Below is a small trained network, with its code and all its weights. Each question gives an input and a target symbol and asks what happens when units are switched off, that is, made to give their printed mean instead of their output.

import numpy as np


def w(rows, s, z=0):
    codes = np.array(rows[::2]) - 128.0
    scale = np.full(codes.shape[1], s)
    scale[-1] = z or s
    return codes * scale


def norm(h):
    return h / np.sqrt((h * h).mean(-1, keepdims=True) + 1e-5)


def f(y):
    return np.maximum(y, 0)


def softmax(a):
    e = np.exp(a - a.max(-1, keepdims=True))
    return e / e.sum(-1, keepdims=True)


def log_softmax(a):
    a = a - a.max(-1, keepdims=True)
    return a - np.log(np.exp(a).sum(-1, keepdims=True))


def net(x, mask):
    ids = ['ΓΔΣΨβηξτ'.index(c) for c in x.split()]
    T = len(ids)
    res = E[ids] + P[:T]
    u = 0
    for l in range(2):
        r = norm(res)
        for j in range(2):
            rows = slice(2 * j, 2 * j + 2)
            q, k, v = (r @ M[l][rows].T for M in (Q, K, V))
            z = softmax(np.where(np.tri(T) > 0, q @ k.T / 2**0.5, -1e9)) @ v
            o = O[l][rows]
            res = res + np.where(mask[u + j], z, o[:, -1]) @ o[:, :-1]
        u += 2
        y = f(norm(res) @ A[l][:, :-1].T + A[l][:, -1])
        res = res + np.where(mask[u : u + 8], y, B[l][:, -1]) @ B[l][:, :-1]
        u += 8
    return log_softmax(norm(res)[-1] @ U[:, :-1].T + U[:, -1])


Q, K, V, O, A, B = {}, {}, {}, {}, {}, {}
E = w([
[129,96,134,77],'Γ',
[98,131,68,99],'Δ',
[90,101,103,89],'Σ',
[135,94,254,185],'Ψ',
[64,82,150,115],'β',
[100,210,168,245],'η',
[61,142,143,127],'ξ',
[141,176,122,70],'τ',
],0.0051)
P = w([
[188,103,113,253],'0',
[68,44,103,91],'1',
[67,54,104,90],'2',
[94,80,106,107],'3',
[102,88,132,77],'4',
[88,113,164,75],'5',
[102,127,163,54],'6',
[86,153,179,59],'7',
[76,197,174,47],'8',
[70,213,193,36],'9',
[93,206,168,4],'10',
],0.0029)
Q[0] = w([
[43,122,82,7],'L0H0',
[126,161,53,108],'L0H0',
[164,182,229,222],'L0H1',
[47,116,124,23],'L0H1',
],0.019)
K[0] = w([
[233,28,71,233],'L0H0',
[96,65,76,112],'L0H0',
[84,253,175,84],'L0H1',
[193,111,72,213],'L0H1',
],0.015)
V[0] = w([
[195,6,105,149],'L0H0',
[218,111,228,129],'L0H0',
[250,139,92,61],'L0H1',
[1,72,196,76],'L0H1',
],0.013)
O[0] = w([
[161,17,115,152,175],'L0H0',
[39,71,122,160,92],'L0H0',
[85,65,137,53,8],'L0H1',
[64,176,88,251,124],'L0H1',
],0.011,0.013)
A[0] = w([
[153,96,162,72,166],'L0N0',
[148,169,179,174,23],'L0N1',
[38,77,125,227,87],'L0N2',
[45,40,141,140,51],'L0N3',
[78,82,120,128,88],'L0N4',
[111,49,128,183,152],'L0N5',
[98,147,255,192,253],'L0N6',
[80,186,96,34,124],'L0N7',
],0.0087,0.00061)
B[0] = w([
[38,129,74,116,240],'L0N0',
[158,166,198,122,253],'L0N1',
[70,115,204,248,218],'L0N2',
[28,85,205,158,174],'L0N3',
[69,128,153,137,152],'L0N4',
[100,74,169,223,234],'L0N5',
[178,165,190,132,241],'L0N6',
[80,151,74,51,170],'L0N7',
],0.011,0.0034)
Q[1] = w([
[40,254,180,53],'L1H0',
[207,232,67,236],'L1H0',
[192,201,48,187],'L1H1',
[82,207,48,38],'L1H1',
],0.013)
K[1] = w([
[70,231,142,77],'L1H0',
[183,203,177,255],'L1H0',
[171,184,146,240],'L1H1',
[79,220,138,70],'L1H1',
],0.016)
V[1] = w([
[98,231,162,24],'L1H0',
[186,4,204,88],'L1H0',
[129,128,197,155],'L1H1',
[117,136,203,168],'L1H1',
],0.013)
O[1] = w([
[149,18,224,214,4],'L1H0',
[119,168,2,222,156],'L1H0',
[160,171,95,115,197],'L1H1',
[185,191,84,107,200],'L1H1',
],0.0087,0.004)
A[1] = w([
[209,85,122,85,7],'L1N0',
[85,157,88,94,112],'L1N1',
[203,167,141,189,42],'L1N2',
[137,169,216,77,220],'L1N3',
[80,150,120,2,8],'L1N4',
[89,175,152,171,62],'L1N5',
[136,83,102,160,97],'L1N6',
[150,112,174,154,65],'L1N7',
],0.016,0.0018)
B[1] = w([
[170,146,179,219,151],'L1N0',
[144,151,37,129,167],'L1N1',
[121,196,177,10,243],'L1N2',
[159,11,86,107,255],'L1N3',
[62,249,120,133,128],'L1N4',
[107,141,189,196,197],'L1N5',
[160,164,147,112,163],'L1N6',
[92,115,67,94,188],'L1N7',
],0.019,0.0088)
U = w([
[244,106,153,204,33],'Γ',
[24,134,124,54,33],'Δ',
[85,69,108,134,63],'Σ',
[70,120,166,217,183],'Ψ',
[165,163,34,145,253],'β',
[210,140,175,28,127],'η',
[132,238,184,151,96],'ξ',
[150,1,150,125,171],'τ',
],0.0086,0.0026)

Each question gives the input, a string of symbols that net reads in full, and the target symbol t.
The units are the heads (2 rows each of Q, K, V and O) and the neurons (one row each of A and B). Each row of codes is followed by its name. A weight is (code - 128) times the scale printed after its matrix; where a second scale follows, it is the last column's (O, A, B and U).
mask holds one flag per unit, layer by layer, with each layer's heads first. A switched-off unit (its flag False) gives its mean, the last column of its rows in O or B, instead of its output. The means were averaged over made-up inputs and are rounded, as every weight is.
A unit's drop is (log p(t) with every unit on - log p(t) with that unit switched off) / (log p(t) with every unit on - log p(t) with every unit switched off).
The circuit of an input: a set's keep is (log p(t) with only the set's units on - log p(t) with every unit switched off) / (log p(t) with every unit on - log p(t) with every unit switched off). Starting from the 12 units with the biggest drops (on a tie, the unit counted first), units are removed one at a time, each time the one whose removal leaves the highest keep (on an exact tie, the one counted first), for as long as the keep stays at least 0.8.
circuit, biggest first: the units of the circuit, biggest drop first
k most important neurons of layer l: the k neurons of layer l with the biggest drops, biggest first
which heads matter: for each layer, one digit per head in row order, 1 if its drop is at least 0.15 and else 0, layers parted by /
input Σ η Ψ Σ ξ Σ Σ ξ Σ η β, target β: which heads matter	10 / 10
input Δ ξ τ β Σ τ Σ, target Γ: circuit, biggest first	(L0H1, L1H0, L1N0)
input Σ Ψ Ψ, target Ψ: which heads matter	10 / 00
input Σ β Ψ Σ Γ Σ Σ Σ η τ, target β: circuit, biggest first	(L1H0, L0H0)
input Σ τ Σ Σ β β Ψ Σ β τ τ, target β: circuit, biggest first	(L0H0, L1H0)
input τ Σ Δ Σ η Γ, target Δ: which heads matter	01 / 00
input η β Σ Σ Σ Σ Ψ Σ η Σ, target τ: which heads matter	11 / 10
input τ Γ η η τ τ, target Δ: which heads matter	01 / 00
input Δ Γ ξ, target Γ: 3 most important neurons of layer 1	(L1N0, L1N2, L1N3)
input Δ Σ Σ Σ, target Γ: circuit, biggest first	(L0H1, L1H0, L1N0, L0H0)
input τ Ψ Σ η ξ Δ β, target Δ: which heads matter	01 / 00
input ξ β Ψ, target ξ: circuit, biggest first	(L1N2, L0H1)
input η Ψ Ψ ξ Σ Ψ, target ξ: which heads matter	01 / 01
input β Δ η η, target η: circuit, biggest first	(L1H0, L1N3)
input β Ψ Σ Σ, target ξ: circuit, biggest first	(L0H1, L1N2)
input Δ ξ τ ξ ξ ξ Σ Δ, target Γ: which heads matter	01 / 10
input Σ Γ β τ Σ Γ Σ τ Ψ τ Ψ, target τ: circuit, biggest first	(L1H0, L0H0, L1N3)
input Σ τ Σ ξ Σ β, target β: which heads matter	00 / 10
input ξ Σ ξ Ψ Σ Σ Σ Σ Σ Ψ, target Ψ: which heads matter	11 / 00
input β Σ Γ, target ξ: most important neuron of layer 0	(L0N2)
input Σ Ψ Σ Δ Σ Γ η η Σ, target β: which heads matter	00 / 10
